Here is a tiny trained network, its code and every weight. The questions are about switching its units off for an input and a class, where a switched-off unit gives its printed mean instead of its output.

import numpy as np


def w(rows, s, z=0):
    codes = np.array(rows[::2]) - 128.0
    scale = np.full(codes.shape[1], s)
    scale[-1] = z or s
    return codes * scale


def f(y):
    return y / 2 * (1 + np.tanh(0.7978845608 * (y + 0.044715 * y**3)))


def log_softmax(a):
    a = a - a.max(-1, keepdims=True)
    return a - np.log(np.exp(a).sum(-1, keepdims=True))


def net(x, mask):
    res = np.array(x, float).reshape(1, 7) / 4 @ E
    y = f(res @ A[0][:, :-1].T + A[0][:, -1])
    res = res + np.where(mask, y, B[0][:, -1]) @ B[0][:, :-1]
    return log_softmax(res[-1] @ U[:, :-1].T + U[:, -1])


A, B = {}, {}
E = w([
[77,200,181,197,133,103],'x0',
[36,35,126,194,87,164],'x1',
[136,136,77,167,210,128],'x2',
[107,142,147,146,111,98],'x3',
[92,121,175,83,189,252],'x4',
[77,145,65,68,137,166],'x5',
[175,166,108,219,101,194],'x6',
],0.011)
A[0] = w([
[101,114,75,103,206,203,125],'n0',
[124,151,104,78,130,147,24],'n1',
[98,11,176,109,50,142,132],'n2',
[97,105,72,105,222,206,139],'n3',
[147,208,172,85,192,101,125],'n4',
[149,179,142,77,131,125,132],'n5',
[81,140,152,64,135,127,126],'n6',
[120,146,194,102,202,198,109],'n7',
[111,127,200,124,188,173,139],'n8',
[116,115,111,170,130,103,125],'n9',
[192,114,177,100,133,133,80],'n10',
[114,125,159,109,103,79,241],'n11',
[140,113,99,176,93,114,130],'n12',
[156,127,112,121,91,99,3],'n13',
[103,96,185,171,153,166,129],'n14',
[124,111,159,159,133,152,84],'n15',
[140,78,106,251,152,71,150],'n16',
[151,168,116,214,88,216,136],'n17',
[152,150,197,128,187,116,196],'n18',
[136,91,105,211,134,77,73],'n19',
[21,141,142,204,148,134,205],'n20',
],0.014,0.0062)
B[0] = w([
[191,89,148,79,75,117,213],'n0',
[147,116,133,135,117,98,147],'n1',
[64,48,109,113,109,152,249],'n2',
[188,84,149,26,68,99,226],'n3',
[67,108,142,179,134,88,218],'n4',
[106,127,153,171,133,82,182],'n5',
[155,163,103,99,131,161,181],'n6',
[172,190,120,103,146,167,211],'n7',
[76,158,143,131,217,175,197],'n8',
[162,152,135,149,122,112,166],'n9',
[91,150,98,145,157,141,162],'n10',
[108,122,107,129,153,146,207],'n11',
[157,168,165,141,151,127,185],'n12',
[122,117,148,107,169,129,144],'n13',
[63,141,141,169,175,150,193],'n14',
[116,125,114,168,133,131,154],'n15',
[166,157,160,121,125,60,250],'n16',
[149,195,7,162,81,231,237],'n17',
[114,132,116,135,196,119,194],'n18',
[163,149,167,117,157,85,202],'n19',
[25,127,88,192,171,171,245],'n20',
],0.013,0.015)
U = w([
[250,153,167,40,155,40,139],'0',
[207,84,88,74,84,176,2],'1',
[99,44,125,77,154,197,189],'2',
[120,71,163,185,173,26,123],'3',
[134,254,106,179,202,189,164],'4',
],0.0082,0.006)

Each question gives the input, the list of numbers given to net, and the class t.
The units are the neurons (one row each of A and B). Each row of codes is followed by its name. A weight is (code - 128) times the scale printed after its matrix; where a second scale follows, it is the last column's (A, B and U).
mask holds one flag per neuron, in row order. A switched-off neuron (its flag False) gives its mean, the last column of its row in B, instead of its output. The means were averaged over made-up inputs and are rounded, as every weight is.
A unit's drop is (log p(t) with every unit on - log p(t) with that unit switched off) / (log p(t) with every unit on - log p(t) with every unit switched off).
The circuit of an input: a set's keep is (log p(t) with only the set's units on - log p(t) with every unit switched off) / (log p(t) with every unit on - log p(t) with every unit switched off). Starting from the 12 units with the biggest drops (on a tie, the unit counted first), units are removed one at a time, each time the one whose removal leaves the highest keep (on an exact tie, the one counted first), for as long as the keep stays at least 0.8.
units of the circuit, in order: the units of the circuit, biggest drop first
unit that matters most: the unit with the biggest drop
top k neurons: the k neurons with the biggest drops, biggest first
drop when u is switched off: that unit's drop, to one decimal
input [-6,-3,1,4,0,-2,-2], class 3: unit that matters most -> n17
input [5,1,8,-2,5,4,-1], class 2: top 2 neurons -> n3, n0
input [0,2,-7,-3,-3,-4,-1], class 2: top 2 neurons -> n2, n4
input [-3,-2,-7,0,2,8,-2], class 1: top 2 neurons -> n16, n19
input [-5,-2,2,-7,3,-6,-7], class 0: top 2 neurons -> n20, n17
input [-3,4,3,-2,1,2,-4], class 1: units of the circuit, in order -> n3, n0
input [7,-3,-6,0,-2,7,-6], class 3: top 2 neurons -> n17, n7
input [0,0,8,-6,6,-7,-5], class 0: top 3 neurons -> n3, n2, n0
input [-3,-1,4,-8,2,-7,-5], class 0: top 2 neurons -> n20, n2
input [6,-5,-8,1,-8,6,-8], class 3: top 2 neurons -> n17, n4
input [-7,0,5,-6,5,-6,-5], class 0: top 4 neurons -> n3, n17, n20, n0
input [2,5,5,-1,-2,6,-4], class 2: top 2 neurons -> n20, n17
input [1,1,8,6,8,-2,-7], class 2: top 3 neurons -> n3, n0, n17
input [-1,5,-6,-6,2,6,6], class 1: unit that matters most -> n17
input [4,8,4,-1,7,6,1], class 2: top 3 neurons -> n3, n0, n20
input [0,-3,-7,-7,0,6,5], class 1: top 2 neurons -> n20, n8
input [-4,1,-5,3,5,6,-1], class 1: drop when n9 is switched off -> 0.0
input [-3,1,-4,4,5,6,-5], class 1: drop when n3 is switched off -> 0.2
input [5,1,5,7,6,8,1], class 2: drop when n0 is switched off -> 1.1
input [-7,7,7,-7,-3,5,-5], class 1: unit that matters most -> n2
